Here is a tiny trained network, its code and every weight. The questions are about switching its units off for an input and a class, where a switched-off unit gives its printed mean instead of its output.

import numpy as np


def w(rows, s, z=0):
    codes = np.array(rows[::2]) - 128.0
    scale = np.full(codes.shape[1], s)
    scale[-1] = z or s
    return codes * scale


def norm(h):
    return h / np.sqrt((h * h).mean(-1, keepdims=True) + 1e-5)


def f(y):
    return np.maximum(y, 0)


def log_softmax(a):
    a = a - a.max(-1, keepdims=True)
    return a - np.log(np.exp(a).sum(-1, keepdims=True))


def net(x, mask):
    res = np.array(x, float).reshape(1, 5) / 4 @ E
    u = 0
    for l in range(4):
        y = f(norm(res) @ A[l][:, :-1].T + A[l][:, -1])
        res = res + np.where(mask[u : u + 9], y, B[l][:, -1]) @ B[l][:, :-1]
        u += 9
    return log_softmax(norm(res)[-1] @ U[:, :-1].T + U[:, -1])


A, B = {}, {}
E = w([
[144,54,161,148],'x0',
[5,96,93,136],'x1',
[161,98,112,255],'x2',
[93,143,218,132],'x3',
[189,138,104,97],'x4',
],0.0078)
A[0] = w([
[112,202,109,111,87],'0.n0',
[112,124,95,49,182],'0.n1',
[109,83,142,159,63],'0.n2',
[218,120,82,156,110],'0.n3',
[182,135,254,54,140],'0.n4',
[150,93,130,138,141],'0.n5',
[106,124,157,122,1],'0.n6',
[91,150,84,102,154],'0.n7',
[156,159,219,86,121],'0.n8',
],0.0095,0.0065)
B[0] = w([
[93,139,128,203,160],'0.n0',
[179,166,72,202,230],'0.n1',
[64,112,120,217,141],'0.n2',
[255,175,120,117,192],'0.n3',
[40,223,171,188,255],'0.n4',
[150,97,104,127,160],'0.n5',
[23,166,202,242,128],'0.n6',
[165,89,121,146,194],'0.n7',
[57,232,214,168,209],'0.n8',
],0.0077,0.0059)
A[1] = w([
[115,140,179,86,34],'1.n0',
[137,144,159,80,2],'1.n1',
[149,208,168,89,93],'1.n2',
[44,110,140,144,78],'1.n3',
[66,125,71,7,170],'1.n4',
[125,150,201,121,102],'1.n5',
[188,179,122,168,80],'1.n6',
[91,147,138,200,130],'1.n7',
[38,97,111,43,221],'1.n8',
],0.012,0.0045)
B[1] = w([
[162,183,121,192,140],'1.n0',
[113,177,228,191,128],'1.n1',
[130,129,146,114,222],'1.n2',
[162,103,66,160,186],'1.n3',
[255,220,107,157,167],'1.n4',
[76,167,162,90,194],'1.n5',
[177,133,99,7,232],'1.n6',
[55,101,108,74,255],'1.n7',
[222,151,88,217,180],'1.n8',
],0.0085,0.0062)
A[2] = w([
[70,121,108,127,178],'2.n0',
[113,164,90,73,136],'2.n1',
[122,130,191,118,146],'2.n2',
[119,74,165,120,32],'2.n3',
[50,9,111,112,209],'2.n4',
[129,118,126,75,134],'2.n5',
[158,143,134,98,29],'2.n6',
[107,154,166,167,157],'2.n7',
[88,125,114,95,1],'2.n8',
],0.015,0.0051)
B[2] = w([
[135,69,150,211,233],'2.n0',
[182,90,180,233,253],'2.n1',
[113,186,214,131,215],'2.n2',
[38,178,113,249,134],'2.n3',
[86,35,96,254,251],'2.n4',
[98,128,104,204,160],'2.n5',
[162,83,115,186,160],'2.n6',
[141,84,190,109,252],'2.n7',
[134,227,123,161,132],'2.n8',
],0.0081,0.0045)
A[3] = w([
[98,193,223,32,96],'3.n0',
[88,197,44,2,3],'3.n1',
[151,142,44,40,11],'3.n2',
[91,202,212,95,67],'3.n3',
[144,104,225,247,116],'3.n4',
[149,165,199,236,134],'3.n5',
[130,66,239,163,106],'3.n6',
[134,214,43,100,79],'3.n7',
[84,108,78,228,141],'3.n8',
],0.0069,0.0056)
B[3] = w([
[32,133,191,154,198],'3.n0',
[179,146,234,254,128],'3.n1',
[116,115,205,189,129],'3.n2',
[86,208,211,123,193],'3.n3',
[121,186,64,60,236],'3.n4',
[142,194,66,79,253],'3.n5',
[108,206,110,97,181],'3.n6',
[223,104,128,132,156],'3.n7',
[100,108,47,108,219],'3.n8',
],0.0085,0.0057)
U = w([
[87,130,90,113,152],'0',
[41,211,224,88,255],'1',
[44,65,96,212,175],'2',
[119,51,175,12,2],'3',
[86,57,80,30,13],'4',
[78,58,169,17,1],'5',
[253,161,102,96,156],'6',
],0.012,0.0065)

Each question gives the input, the list of numbers given to net, and the class t.
The units are the neurons (one row each of A and B). Each row of codes is followed by its name. A weight is (code - 128) times the scale printed after its matrix; where a second scale follows, it is the last column's (A, B and U).
mask holds one flag per neuron, layer by layer. A switched-off neuron (its flag False) gives its mean, the last column of its row in B, instead of its output. The means were averaged over made-up inputs and are rounded, as every weight is.
A unit's drop is (log p(t) with every unit on - log p(t) with that unit switched off) / (log p(t) with every unit on - log p(t) with every unit switched off).
The circuit of an input: a set's keep is (log p(t) with only the set's units on - log p(t) with every unit switched off) / (log p(t) with every unit on - log p(t) with every unit switched off). Starting from the 12 units with the biggest drops (on a tie, the unit counted first), units are removed one at a time, each time the one whose removal leaves the highest keep (on an exact tie, the one counted first), for as long as the keep stays at least 0.8.
units of the circuit, in order: the units of the circuit, biggest drop first
most important unit: the unit with the biggest drop
top k neurons: the k neurons with the biggest drops, biggest first
k most important neurons of layer l: the k neurons of layer l with the biggest drops, biggest first
drop of u: that unit's drop, to one decimal
input [-3,-8,1,1,6], class 1: top neuron	[0.n4]
input [7,-5,-8,-3,8], class 1: units of the circuit, in order	[0.n4 0.n8]
input [0,4,0,5,5], class 2: top 2 neurons	[1.n7 0.n3]
input [-8,0,3,5,-5], class 2: top 3 neurons	[1.n7 0.n3 0.n4]
input [4,1,1,-7,0], class 6: top 3 neurons	[0.n3 1.n7 2.n4]
input [4,5,-2,3,0], class 2: top 2 neurons	[0.n2 1.n3]
input [3,6,-6,5,-8], class 0: 4 most important neurons of layer 1	[1.n8 1.n4 1.n3 1.n6]
input [-6,8,-2,-6,-8], class 6: 2 most important neurons of layer 0	[0.n4 0.n8]
input [-1,6,-2,-8,4], class 6: 2 most important neurons of layer 1	[1.n4 1.n7]
input [-5,6,1,4,-1], class 2: top 2 neurons	[1.n7 0.n7]
input [6,3,4,-6,3], class 6: top 4 neurons	[0.n3 1.n7 0.n4 3.n0]
input [-5,5,-2,2,-8], class 0: top 2 neurons	[1.n8 1.n4]
input [6,3,-7,1,-4], class 0: 2 most important neurons of layer 1	[1.n3 1.n6]
input [5,-8,7,4,-4], class 1: most important unit	0.n1
input [-3,-6,-7,-1,8], class 1: top 2 neurons	[0.n4 0.n8]
input [-7,7,-2,6,-4], class 0: 2 most important neurons of layer 1	[1.n4 1.n6]
input [6,7,-4,6,-5], class 2: drop of 1.n8	-0.1
input [-4,-4,1,-4,-5], class 6: drop of 2.n4	0.0
input [-5,7,-7,-5,-2], class 6: drop of 1.n4	0.2
input [-1,3,5,-1,7], class 6: most important unit	0.n3
input [-3,4,3,6,-2], class 2: drop of 2.n4	0.1
